Below are the code and all the weights of a small trained network. Each question names an input and a target symbol and asks about switching units off, where a switched-off unit gives its printed mean instead of its output.

import numpy as np


def w(rows, s, z=0):
    codes = np.array(rows[::2]) - 128.0
    scale = np.full(codes.shape[1], s)
    scale[-1] = z or s
    return codes * scale


def norm(h):
    return h / np.sqrt((h * h).mean(-1, keepdims=True) + 1e-5)


def f(y):
    return np.maximum(y, 0)


def softmax(a):
    e = np.exp(a - a.max(-1, keepdims=True))
    return e / e.sum(-1, keepdims=True)


def log_softmax(a):
    a = a - a.max(-1, keepdims=True)
    return a - np.log(np.exp(a).sum(-1, keepdims=True))


def net(x, mask):
    ids = ['Ωαδσφψ'.index(c) for c in x.split()]
    T = len(ids)
    res = E[ids] + P[:T]
    r = norm(res)
    for j in range(3):
        rows = slice(4 * j, 4 * j + 4)
        q, k, v = (r @ M[0][rows].T for M in (Q, K, V))
        z = softmax(np.where(np.tri(T) > 0, q @ k.T / 4**0.5, -1e9)) @ v
        o = O[0][rows]
        res = res + np.where(mask[j], z, o[:, -1]) @ o[:, :-1]
    y = f(norm(res) @ A[0][:, :-1].T + A[0][:, -1])
    res = res + np.where(mask[3:7], y, B[0][:, -1]) @ B[0][:, :-1]
    return log_softmax(norm(res)[-1] @ U[:, :-1].T + U[:, -1])


Q, K, V, O, A, B = {}, {}, {}, {}, {}, {}
E = w([
[119,124,98,116,125],'Ω',
[169,149,94,103,172],'α',
[86,148,156,97,142],'δ',
[135,123,162,248,127],'σ',
[88,104,99,135,173],'φ',
[83,161,86,106,126],'ψ',
],0.014)
P = w([
[182,61,182,137,52],'0',
[136,239,28,219,129],'1',
[103,213,45,191,177],'2',
[115,164,51,175,210],'3',
[124,168,87,156,221],'4',
[133,135,88,124,232],'5',
[139,127,103,108,249],'6',
[139,96,124,95,254],'7',
],0.0061)
Q[0] = w([
[141,130,128,159,164],'head 1',
[152,158,178,102,133],'head 1',
[154,129,162,112,10],'head 1',
[122,168,125,72,126],'head 1',
[173,142,118,142,54],'head 2',
[173,143,133,114,135],'head 2',
[87,125,105,93,179],'head 2',
[85,126,123,197,136],'head 2',
[117,150,138,175,130],'head 3',
[96,151,64,91,91],'head 3',
[110,151,115,95,185],'head 3',
[108,156,120,85,95],'head 3',
],0.012)
K[0] = w([
[140,74,158,99,90],'head 1',
[114,158,37,46,157],'head 1',
[109,192,60,172,254],'head 1',
[223,193,65,106,133],'head 1',
[21,185,101,90,117],'head 2',
[62,99,98,75,131],'head 2',
[112,31,198,196,106],'head 2',
[193,185,111,195,183],'head 2',
[101,45,98,79,154],'head 3',
[159,162,156,135,243],'head 3',
[194,148,100,77,115],'head 3',
[202,161,134,223,166],'head 3',
],0.0074)
V[0] = w([
[164,104,179,146,203],'head 1',
[155,112,73,25,126],'head 1',
[148,129,46,152,136],'head 1',
[199,94,175,157,73],'head 1',
[103,151,173,214,169],'head 2',
[178,59,89,179,147],'head 2',
[63,2,55,99,152],'head 2',
[83,191,125,141,234],'head 2',
[84,75,99,169,38],'head 3',
[49,51,112,138,141],'head 3',
[94,76,199,118,89],'head 3',
[154,60,148,209,198],'head 3',
],0.0093)
O[0] = w([
[176,165,202,152,218,135],'head 1',
[172,136,47,138,128,139],'head 1',
[20,41,52,187,185,122],'head 1',
[170,118,183,214,105,216],'head 1',
[67,90,234,65,120,149],'head 2',
[45,115,188,219,104,201],'head 2',
[59,213,105,179,203,145],'head 2',
[72,103,149,61,156,123],'head 2',
[42,170,135,133,66,67],'head 3',
[68,197,148,114,144,105],'head 3',
[129,255,146,103,98,2],'head 3',
[134,169,151,215,176,136],'head 3',
],0.0075,0.0068)
A[0] = w([
[89,2,144,163,124,252],'neuron 1',
[191,107,188,45,130,170],'neuron 2',
[102,59,213,95,59,131],'neuron 3',
[141,184,118,99,161,148],'neuron 4',
],0.007,0.0031)
B[0] = w([
[109,89,172,188,2,254],'neuron 1',
[225,160,113,176,138,170],'neuron 2',
[171,54,73,72,76,170],'neuron 3',
[110,77,62,197,118,142],'neuron 4',
],0.0075,0.0077)
U = w([
[123,194,116,168,72,237],'Ω',
[153,68,113,134,204,199],'α',
[174,226,161,48,136,104],'δ',
[92,131,254,123,78,1],'σ',
[49,214,159,112,221,30],'φ',
[77,156,55,35,97,19],'ψ',
],0.0095,0.0054)

Each question gives the input, a string of symbols that net reads in full, and the target symbol t.
The units are the heads (4 rows each of Q, K, V and O) and the neurons (one row each of A and B). Each row of codes is followed by its name. A weight is (code - 128) times the scale printed after its matrix; where a second scale follows, it is the last column's (O, A, B and U).
mask holds one flag per unit, heads first, then neurons. A switched-off unit (its flag False) gives its mean, the last column of its rows in O or B, instead of its output. The means were averaged over made-up inputs and are rounded, as every weight is.
A unit's drop is (log p(t) with every unit on - log p(t) with that unit switched off) / (log p(t) with every unit on - log p(t) with every unit switched off).
The circuit of an input: a set's keep is (log p(t) with only the set's units on - log p(t) with every unit switched off) / (log p(t) with every unit on - log p(t) with every unit switched off). Starting from all 7 units, units are removed one at a time, each time the one whose removal leaves the highest keep (on an exact tie, the one counted first), for as long as the keep stays at least 0.8.
circuit, biggest first: the units of the circuit, biggest drop first
unit that matters most: the unit with the biggest drop
k most important neurons: the k neurons with the biggest drops, biggest first
which heads matter: for each layer, one digit per head in row order, 1 if its drop is at least 0.15 and else 0, layers parted by /
drop of u: that unit's drop, to one decimal
input Ω φ ψ ψ α σ φ, target Ω: circuit, biggest first	head 1; neuron 1
input σ ψ σ φ, target σ: circuit, biggest first	head 2; head 1
input σ ψ φ ψ α Ω, target σ: unit that matters most	head 1
input ψ φ Ω Ω α φ, target ψ: which heads matter	100
input σ σ φ α α, target σ: which heads matter	110
input δ α φ α ψ σ, target δ: circuit, biggest first	head 1; head 3; neuron 1
input Ω α Ω ψ σ σ α σ, target σ: circuit, biggest first	head 2; head 3
input φ ψ α ψ Ω φ, target φ: which heads matter	010
input δ σ φ, target δ: 2 most important neurons	neuron 1; neuron 2
input φ ψ Ω, target φ: which heads matter	010
input δ σ φ α ψ Ω φ δ, target δ: circuit, biggest first	head 1; neuron 2
input δ Ω Ω, target δ: circuit, biggest first	head 1; neuron 1
input Ω ψ σ ψ ψ σ φ, target Ω: circuit, biggest first	head 1; head 3
input δ ψ ψ, target δ: circuit, biggest first	head 1; head 2
input φ Ω Ω α, target φ: circuit, biggest first	head 2
input φ φ Ω σ, target φ: which heads matter	001
input φ Ω δ Ω δ, target φ: which heads matter	010
input σ Ω α σ, target σ: drop of head 2	0.3
input Ω α ψ δ Ω Ω α, target Ω: drop of head 2	0.4
input φ δ φ ψ, target φ: unit that matters most	head 2
input ψ δ ψ Ω, target ψ: drop of head 1	0.4
